Below is a small trained network, with its code and all its weights. Each question gives an input and a target symbol and asks what happens when units are switched off, that is, made to give their printed mean instead of their output.

import numpy as np


def w(rows, s, z=0):
    codes = np.array(rows[::2]) - 128.0
    scale = np.full(codes.shape[1], s)
    scale[-1] = z or s
    return codes * scale


def norm(h):
    return h / np.sqrt((h * h).mean(-1, keepdims=True) + 1e-5)


def f(y):
    return np.maximum(y, 0)


def softmax(a):
    e = np.exp(a - a.max(-1, keepdims=True))
    return e / e.sum(-1, keepdims=True)


def log_softmax(a):
    a = a - a.max(-1, keepdims=True)
    return a - np.log(np.exp(a).sum(-1, keepdims=True))


def net(x, mask):
    ids = ['Λαβγδεζητ'.index(c) for c in x.split()]
    T = len(ids)
    res = E[ids] + P[:T]
    u = 0
    for l in range(2):
        r = norm(res)
        for j in range(3):
            rows = slice(4 * j, 4 * j + 4)
            q, k, v = (r @ M[l][rows].T for M in (Q, K, V))
            z = softmax(np.where(np.tri(T) > 0, q @ k.T / 4**0.5, -1e9)) @ v
            o = O[l][rows]
            res = res + np.where(mask[u + j], z, o[:, -1]) @ o[:, :-1]
        u += 3
        y = f(norm(res) @ A[l][:, :-1].T + A[l][:, -1])
        res = res + np.where(mask[u : u + 4], y, B[l][:, -1]) @ B[l][:, :-1]
        u += 4
    return log_softmax(norm(res)[-1] @ U[:, :-1].T + U[:, -1])


Q, K, V, O, A, B = {}, {}, {}, {}, {}, {}
E = w([
[118,100,113,93],'Λ',
[122,94,125,79],'α',
[165,159,114,204],'β',
[182,251,92,53],'γ',
[129,99,149,76],'δ',
[126,101,142,90],'ε',
[125,181,156,118],'ζ',
[100,118,61,99],'η',
[137,124,177,93],'τ',
],0.028)
P = w([
[167,1,143,210],'0',
[162,110,127,93],'1',
[151,105,121,97],'2',
[140,106,122,104],'3',
[128,104,121,105],'4',
[118,105,123,106],'5',
[106,102,125,104],'6',
[93,103,126,100],'7',
[81,104,128,98],'8',
[68,102,130,97],'9',
[53,106,134,93],'10',
[43,107,129,91],'11',
[33,103,122,90],'12',
[20,112,120,88],'13',
],0.008)
Q[0] = w([
[62,94,162,80],'L0H0',
[106,96,150,127],'L0H0',
[99,133,132,186],'L0H0',
[114,120,136,92],'L0H0',
[149,213,42,130],'L0H1',
[102,253,50,105],'L0H1',
[118,178,105,110],'L0H1',
[148,140,116,112],'L0H1',
[167,133,120,207],'L0H2',
[148,147,75,177],'L0H2',
[103,148,151,98],'L0H2',
[92,174,103,139],'L0H2',
],0.025)
K[0] = w([
[26,113,157,129],'L0H0',
[114,103,117,126],'L0H0',
[156,93,121,138],'L0H0',
[86,138,144,126],'L0H0',
[35,191,139,134],'L0H1',
[2,146,133,150],'L0H1',
[85,119,129,133],'L0H1',
[125,115,146,105],'L0H1',
[190,129,128,210],'L0H2',
[156,97,104,192],'L0H2',
[145,157,120,65],'L0H2',
[169,153,75,120],'L0H2',
],0.023)
V[0] = w([
[149,219,122,111],'L0H0',
[96,125,214,145],'L0H0',
[112,98,115,136],'L0H0',
[2,179,135,174],'L0H0',
[222,119,129,161],'L0H1',
[32,148,157,165],'L0H1',
[158,126,132,149],'L0H1',
[159,119,129,114],'L0H1',
[215,197,65,3],'L0H2',
[53,107,172,98],'L0H2',
[124,83,162,216],'L0H2',
[195,151,100,103],'L0H2',
],0.0077)
O[0] = w([
[20,136,120,131,168],'L0H0',
[144,45,98,131,160],'L0H0',
[167,139,142,136,105],'L0H0',
[121,77,162,219,116],'L0H0',
[201,115,162,124,98],'L0H1',
[97,135,57,190,118],'L0H1',
[158,123,128,141,112],'L0H1',
[146,130,165,111,139],'L0H1',
[2,144,155,75,254],'L0H2',
[121,49,101,74,175],'L0H2',
[209,131,130,185,38],'L0H2',
[101,160,151,142,150],'L0H2',
],0.008,0.0067)
A[0] = w([
[213,45,45,220,33],'L0N0',
[143,133,254,120,100],'L0N1',
[48,232,72,221,250],'L0N2',
[204,21,111,112,45],'L0N3',
],0.0098,0.0016)
B[0] = w([
[121,55,104,218,157],'L0N0',
[98,76,112,72,178],'L0N1',
[67,111,255,89,254],'L0N2',
[77,188,109,168,179],'L0N3',
],0.012,0.0057)
Q[1] = w([
[195,37,161,147],'L1H0',
[91,253,125,154],'L1H0',
[114,188,131,151],'L1H0',
[159,142,141,91],'L1H0',
[153,85,160,62],'L1H1',
[138,166,85,129],'L1H1',
[147,168,30,92],'L1H1',
[80,170,182,117],'L1H1',
[124,124,142,153],'L1H2',
[146,154,151,96],'L1H2',
[176,136,98,68],'L1H2',
[126,66,159,116],'L1H2',
],0.042)
K[1] = w([
[238,67,185,74],'L1H0',
[17,239,158,146],'L1H0',
[85,180,156,126],'L1H0',
[135,137,141,150],'L1H0',
[202,53,81,149],'L1H1',
[131,190,115,87],'L1H1',
[204,214,90,44],'L1H1',
[52,90,168,79],'L1H1',
[115,108,162,146],'L1H2',
[166,122,116,70],'L1H2',
[222,156,92,111],'L1H2',
[152,4,120,120],'L1H2',
],0.03)
V[1] = w([
[176,173,17,54],'L1H0',
[234,212,192,59],'L1H0',
[101,155,88,132],'L1H0',
[194,166,124,174],'L1H0',
[67,182,5,148],'L1H1',
[161,89,148,135],'L1H1',
[132,96,56,18],'L1H1',
[145,100,99,137],'L1H1',
[57,123,103,115],'L1H2',
[122,106,86,132],'L1H2',
[65,44,188,121],'L1H2',
[106,19,123,137],'L1H2',
],0.023)
O[1] = w([
[220,161,83,111,57],'L1H0',
[254,92,141,175,25],'L1H0',
[135,140,132,87,122],'L1H0',
[187,172,196,149,64],'L1H0',
[192,79,83,23,84],'L1H1',
[103,135,157,143,156],'L1H1',
[138,186,189,59,151],'L1H1',
[123,120,150,101,146],'L1H1',
[153,152,133,179,178],'L1H2',
[131,131,157,127,139],'L1H2',
[221,157,101,133,253],'L1H2',
[201,146,152,104,225],'L1H2',
],0.027,0.016)
A[1] = w([
[166,190,112,203,204],'L1N0',
[176,4,120,223,5],'L1N1',
[142,87,185,60,36],'L1N2',
[190,146,50,69,120],'L1N3',
],0.032,0.0019)
B[1] = w([
[114,137,69,159,218],'L1N0',
[248,2,84,191,188],'L1N1',
[179,56,102,149,255],'L1N2',
[68,186,91,152,246],'L1N3',
],0.043,0.0067)
U = w([
[131,58,106,42,134],'Λ',
[197,159,143,44,168],'α',
[141,108,103,163,254],'β',
[138,241,17,202,13],'γ',
[197,205,182,159,158],'δ',
[141,114,221,128,172],'ε',
[14,72,101,157,102],'ζ',
[118,131,3,44,57],'η',
[108,198,183,240,107],'τ',
],0.02,0.0087)

Each question gives the input, a string of symbols that net reads in full, and the target symbol t.
The units are the heads (4 rows each of Q, K, V and O) and the neurons (one row each of A and B). Each row of codes is followed by its name. A weight is (code - 128) times the scale printed after its matrix; where a second scale follows, it is the last column's (O, A, B and U).
mask holds one flag per unit, layer by layer, with each layer's heads first. A switched-off unit (its flag False) gives its mean, the last column of its rows in O or B, instead of its output. The means were averaged over made-up inputs and are rounded, as every weight is.
A unit's drop is (log p(t) with every unit on - log p(t) with that unit switched off) / (log p(t) with every unit on - log p(t) with every unit switched off).
The circuit of an input: a set's keep is (log p(t) with only the set's units on - log p(t) with every unit switched off) / (log p(t) with every unit on - log p(t) with every unit switched off). Starting from the 12 units with the biggest drops (on a tie, the unit counted first), units are removed one at a time, each time the one whose removal leaves the highest keep (on an exact tie, the one counted first), for as long as the keep stays at least 0.8.
units of the circuit, in order: the units of the circuit, biggest drop first
unit that matters most: the unit with the biggest drop
top k neurons: the k neurons with the biggest drops, biggest first
top k neurons in layer l: the k neurons of layer l with the biggest drops, biggest first
which heads matter: for each layer, one digit per head in row order, 1 if its drop is at least 0.15 and else 0, layers parted by /
input β ζ α β δ ε τ β η Λ δ, target β: units of the circuit, in order -> [L1H1; L1N1]
input τ η τ ζ γ α η γ α ζ τ ζ α ζ, target α: which heads matter -> 110 / 011
input ε β τ, target ε: which heads matter -> 111 / 111
input η η α η τ η ζ ζ η τ ε ζ Λ, target η: unit that matters most -> L1H1
input η ζ ε α ζ, target ε: which heads matter -> 110 / 110
input γ α Λ γ ζ γ δ τ γ τ Λ γ τ, target γ: which heads matter -> 000 / 101
input δ η τ η ζ α τ δ α τ ζ τ Λ, target δ: units of the circuit, in order -> [L0H2; L0N2; L0H0; L1H0]
input α τ Λ τ τ τ, target α: units of the circuit, in order -> [L0N2; L1H1]
input τ ζ ζ β, target β: which heads matter -> 000 / 000
input ζ γ τ α α α τ τ δ τ ζ, target γ: top 2 neurons -> [L0N2; L0N3]
input δ δ γ ζ δ ζ ε Λ τ α ζ δ γ, target ζ: which heads matter -> 000 / 001
input β τ α α τ ζ γ Λ τ γ τ β τ Λ, target β: which heads matter -> 001 / 010
input δ η ζ τ ζ τ α α α, target δ: units of the circuit, in order -> [L1H1; L0N2; L0H0]
input γ γ τ ζ β γ ζ γ η τ τ ζ, target γ: units of the circuit, in order -> [L1H2]
input η γ α, target η: top 3 neurons -> [L0N2; L1N3; L0N3]
input τ Λ τ τ ζ α η, target η: top 3 neurons -> [L0N2; L0N0; L0N3]
input Λ ζ β ε, target Λ: top 3 neurons -> [L0N3; L0N2; L0N0]
input η τ ζ δ ζ η τ η α β τ τ, target η: units of the circuit, in order -> [L1H1; L1N3]
input ζ τ Λ τ α ζ τ δ τ α ζ β, target β: which heads matter -> 001 / 000
input γ τ ε ζ η β α ζ ζ τ ζ δ, target γ: which heads matter -> 100 / 000
input γ ζ ζ τ, target γ: unit that matters most -> L1H2
input γ ζ η γ ζ γ, target ζ: which heads matter -> 010 / 001
input α ζ ε ζ τ ζ, target τ: which heads matter -> 110 / 111
input τ Λ ζ α τ δ τ β ζ δ ζ η ε Λ, target τ: top 2 neurons in layer 0 -> [L0N0; L0N1]
input η γ ζ η ζ δ τ τ ζ γ γ τ τ γ, target τ: which heads matter -> 000 / 011
input ζ ζ δ ζ ε ζ δ η ζ α α β Λ ζ, target α: units of the circuit, in order -> [L0H2; L1H1]
